Below are the code and all the weights of a small trained network. Each question names an input and a target symbol and asks about switching units off, where a switched-off unit gives its printed mean instead of its output.

import numpy as np


def w(rows, s, z=0):
    codes = np.array(rows[::2]) - 128.0
    scale = np.full(codes.shape[1], s)
    scale[-1] = z or s
    return codes * scale


def norm(h):
    return h / np.sqrt((h * h).mean(-1, keepdims=True) + 1e-5)


def f(y):
    return y / 2 * (1 + np.tanh(0.7978845608 * (y + 0.044715 * y**3)))


def softmax(a):
    e = np.exp(a - a.max(-1, keepdims=True))
    return e / e.sum(-1, keepdims=True)


def log_softmax(a):
    a = a - a.max(-1, keepdims=True)
    return a - np.log(np.exp(a).sum(-1, keepdims=True))


def net(x, mask):
    ids = ['Ωαβδεηλμτψ'.index(c) for c in x.split()]
    T = len(ids)
    res = E[ids] + P[:T]
    u = 0
    for l in range(2):
        r = norm(res)
        for j in range(2):
            rows = slice(4 * j, 4 * j + 4)
            q, k, v = (r @ M[l][rows].T for M in (Q, K, V))
            z = softmax(np.where(np.tri(T) > 0, q @ k.T / 4**0.5, -1e9)) @ v
            o = O[l][rows]
            res = res + np.where(mask[u + j], z, o[:, -1]) @ o[:, :-1]
        u += 2
        y = f(norm(res) @ A[l][:, :-1].T + A[l][:, -1])
        res = res + np.where(mask[u : u + 8], y, B[l][:, -1]) @ B[l][:, :-1]
        u += 8
    return log_softmax(norm(res)[-1] @ U[:, :-1].T + U[:, -1])


Q, K, V, O, A, B = {}, {}, {}, {}, {}, {}
E = w([
[143,132,105,200,212],'Ω',
[203,162,92,126,124],'α',
[87,157,198,78,157],'β',
[134,201,146,86,114],'δ',
[114,59,184,127,209],'ε',
[132,134,165,55,124],'η',
[254,115,190,106,132],'λ',
[133,237,105,149,138],'μ',
[99,133,129,107,164],'τ',
[168,91,132,140,177],'ψ',
],0.0084)
P = w([
[73,128,105,149,112],'0',
[129,157,191,155,150],'1',
[121,103,93,89,144],'2',
[116,115,119,123,107],'3',
[93,184,181,166,170],'4',
[78,123,131,169,74],'5',
[125,112,120,118,104],'6',
[124,197,183,164,174],'7',
[138,115,92,68,151],'8',
[130,110,125,117,102],'9',
[138,206,186,162,175],'10',
[146,105,143,217,7],'11',
],0.017)
Q[0] = w([
[138,86,124,119,90],'0.h1',
[179,100,77,172,80],'0.h1',
[154,176,208,109,193],'0.h1',
[129,75,137,156,32],'0.h1',
[102,110,254,166,139],'0.h2',
[170,145,111,161,203],'0.h2',
[55,151,56,155,112],'0.h2',
[169,214,188,162,127],'0.h2',
],0.0074)
K[0] = w([
[148,104,63,38,171],'0.h1',
[144,61,51,110,46],'0.h1',
[254,198,186,143,163],'0.h1',
[119,105,77,99,114],'0.h1',
[25,70,132,157,131],'0.h2',
[163,142,181,207,170],'0.h2',
[136,142,79,121,170],'0.h2',
[70,172,113,198,61],'0.h2',
],0.0082)
V[0] = w([
[132,182,102,121,161],'0.h1',
[143,88,137,166,89],'0.h1',
[159,150,212,201,67],'0.h1',
[70,52,151,199,43],'0.h1',
[134,125,106,102,254],'0.h2',
[169,125,68,36,130],'0.h2',
[64,175,139,199,171],'0.h2',
[165,112,174,167,79],'0.h2',
],0.0042)
O[0] = w([
[159,148,129,173,127,161],'0.h1',
[69,147,105,115,125,66],'0.h1',
[26,166,136,162,175,226],'0.h1',
[112,157,132,132,131,41],'0.h1',
[97,159,85,127,123,102],'0.h2',
[10,150,94,156,111,28],'0.h2',
[64,100,146,105,108,247],'0.h2',
[254,136,143,148,62,95],'0.h2',
],0.0045,0.0014)
A[0] = w([
[180,68,146,133,26,28],'0.n1',
[117,74,43,80,166,129],'0.n2',
[32,125,124,153,130,60],'0.n3',
[154,104,183,190,19,86],'0.n4',
[2,95,87,120,101,146],'0.n5',
[183,160,125,12,156,91],'0.n6',
[165,105,23,197,80,75],'0.n7',
[82,140,86,251,58,1],'0.n8',
],0.0035,0.0042)
B[0] = w([
[187,81,122,96,194,40],'0.n1',
[178,140,104,142,47,155],'0.n2',
[204,56,158,64,124,50],'0.n3',
[147,147,68,147,134,150],'0.n4',
[252,18,18,151,34,254],'0.n5',
[156,117,194,200,106,152],'0.n6',
[113,123,157,168,195,35],'0.n7',
[230,127,184,63,77,14],'0.n8',
],0.0039,0.00083)
Q[1] = w([
[132,153,111,49,146],'1.h1',
[91,108,133,68,218],'1.h1',
[117,151,189,145,66],'1.h1',
[116,93,162,138,87],'1.h1',
[150,132,174,118,66],'1.h2',
[126,126,114,253,89],'1.h2',
[117,101,176,205,62],'1.h2',
[157,113,164,126,132],'1.h2',
],0.019)
K[1] = w([
[104,140,168,149,2],'1.h1',
[85,92,158,164,116],'1.h1',
[107,179,126,41,179],'1.h1',
[149,100,141,43,181],'1.h1',
[180,149,152,45,149],'1.h2',
[143,154,96,115,220],'1.h2',
[149,141,109,42,209],'1.h2',
[164,93,115,123,142],'1.h2',
],0.018)
V[1] = w([
[188,94,133,246,154],'1.h1',
[83,91,168,187,205],'1.h1',
[174,128,40,199,138],'1.h1',
[109,253,129,127,138],'1.h1',
[29,153,64,108,151],'1.h2',
[166,79,155,97,103],'1.h2',
[148,125,116,92,42],'1.h2',
[148,113,81,102,152],'1.h2',
],0.013)
O[1] = w([
[168,168,157,205,72,2],'1.h1',
[172,125,220,81,98,125],'1.h1',
[197,167,109,186,140,44],'1.h1',
[85,249,110,86,150,128],'1.h1',
[185,170,113,83,124,183],'1.h2',
[117,53,126,132,180,161],'1.h2',
[85,113,82,123,194,191],'1.h2',
[145,139,146,159,153,136],'1.h2',
],0.014,0.0045)
A[1] = w([
[109,161,200,85,66,1],'1.n1',
[176,111,203,176,155,138],'1.n2',
[142,85,35,103,119,134],'1.n3',
[185,144,138,61,143,227],'1.n4',
[96,229,174,89,121,33],'1.n5',
[105,151,197,85,149,189],'1.n6',
[126,248,147,146,149,76],'1.n7',
[74,184,94,78,132,118],'1.n8',
],0.016,0.0063)
B[1] = w([
[152,30,49,185,101,184],'1.n1',
[122,161,110,37,204,197],'1.n2',
[159,168,143,142,33,224],'1.n3',
[37,152,150,187,107,238],'1.n4',
[144,8,104,170,163,233],'1.n5',
[91,122,81,197,197,255],'1.n6',
[70,36,167,104,176,219],'1.n7',
[189,105,184,133,159,234],'1.n8',
],0.014,0.0084)
U = w([
[151,185,194,141,126,254],'Ω',
[147,163,41,207,142,80],'α',
[34,147,197,79,79,170],'β',
[136,192,72,82,164,184],'δ',
[158,74,204,69,98,109],'ε',
[137,58,24,80,89,19],'η',
[72,60,164,250,105,114],'λ',
[102,170,189,191,249,86],'μ',
[88,140,141,161,27,227],'τ',
[236,95,78,115,181,37],'ψ',
],0.013,0.0048)

Each question gives the input, a string of symbols that net reads in full, and the target symbol t.
The units are the heads (4 rows each of Q, K, V and O) and the neurons (one row each of A and B). Each row of codes is followed by its name. A weight is (code - 128) times the scale printed after its matrix; where a second scale follows, it is the last column's (O, A, B and U).
mask holds one flag per unit, layer by layer, with each layer's heads first. A switched-off unit (its flag False) gives its mean, the last column of its rows in O or B, instead of its output. The means were averaged over made-up inputs and are rounded, as every weight is.
A unit's drop is (log p(t) with every unit on - log p(t) with that unit switched off) / (log p(t) with every unit on - log p(t) with every unit switched off).
The circuit of an input: a set's keep is (log p(t) with only the set's units on - log p(t) with every unit switched off) / (log p(t) with every unit on - log p(t) with every unit switched off). Starting from the 12 units with the biggest drops (on a tie, the unit counted first), units are removed one at a time, each time the one whose removal leaves the highest keep (on an exact tie, the one counted first), for as long as the keep stays at least 0.8.
units of the circuit, in order: the units of the circuit, biggest drop first
most important unit: the unit with the biggest drop
k most important neurons: the k neurons with the biggest drops, biggest first
k most important neurons of layer l: the k neurons of layer l with the biggest drops, biggest first
heads that matter: for each layer, one digit per head in row order, 1 if its drop is at least 0.15 and else 0, layers parted by /
input Ω ψ λ, target Ω: most important unit => 1.h1
input β τ η, target β: heads that matter => 00 / 10
input τ α λ η, target η: units of the circuit, in order => 1.n4, 1.h1, 1.n3
input δ μ ψ ψ β τ, target ψ: units of the circuit, in order => 1.h1, 1.n2, 1.h2, 0.h2
input β ψ Ω, target β: units of the circuit, in order => 1.h1, 1.n4, 1.h2
input β λ τ Ω δ μ η η η α δ μ, target η: heads that matter => 00 / 10
input ψ ψ η λ Ω λ, target η: heads that matter => 00 / 10
input Ω Ω η λ λ τ α α β μ, target μ: 2 most important neurons => 1.n8, 1.n1
input η Ω λ ε μ η μ ε ε λ λ δ, target ε: heads that matter => 00 / 10
input ε λ τ λ ε λ ψ β μ ε λ β, target μ: units of the circuit, in order => 1.h1, 1.n8
input β δ ψ, target β: 2 most important neurons => 1.n4, 1.n5
input Ω η τ, target Ω: units of the circuit, in order => 1.h1, 1.h2
input ε η δ, target ε: 2 most important neurons => 0.n5, 1.n2
input η η Ω α δ η λ β δ β μ, target λ: units of the circuit, in order => 1.n5
input ψ μ Ω η λ η, target Ω: heads that matter => 00 / 11
input α δ δ μ, target μ: 4 most important neurons => 1.n8, 1.n7, 1.n1, 0.n6
input ε λ λ λ τ α λ ε β, target α: 3 most important neurons of layer 1 => 1.n2, 1.n4, 1.n5
input λ α η, target λ: heads that matter => 01 / 10
input ψ α δ ε δ ψ τ τ ε, target ψ: 2 most important neurons => 1.n2, 1.n4
input τ λ δ λ α λ η λ Ω, target λ: most important unit => 1.h2
input ε λ τ, target ε: 2 most important neurons => 0.n5, 1.n2
input η β λ τ, target τ: 4 most important neurons => 0.n5, 1.n3, 1.n5, 1.n6
input λ δ λ η δ β ε λ Ω, target β: heads that matter => 01 / 11
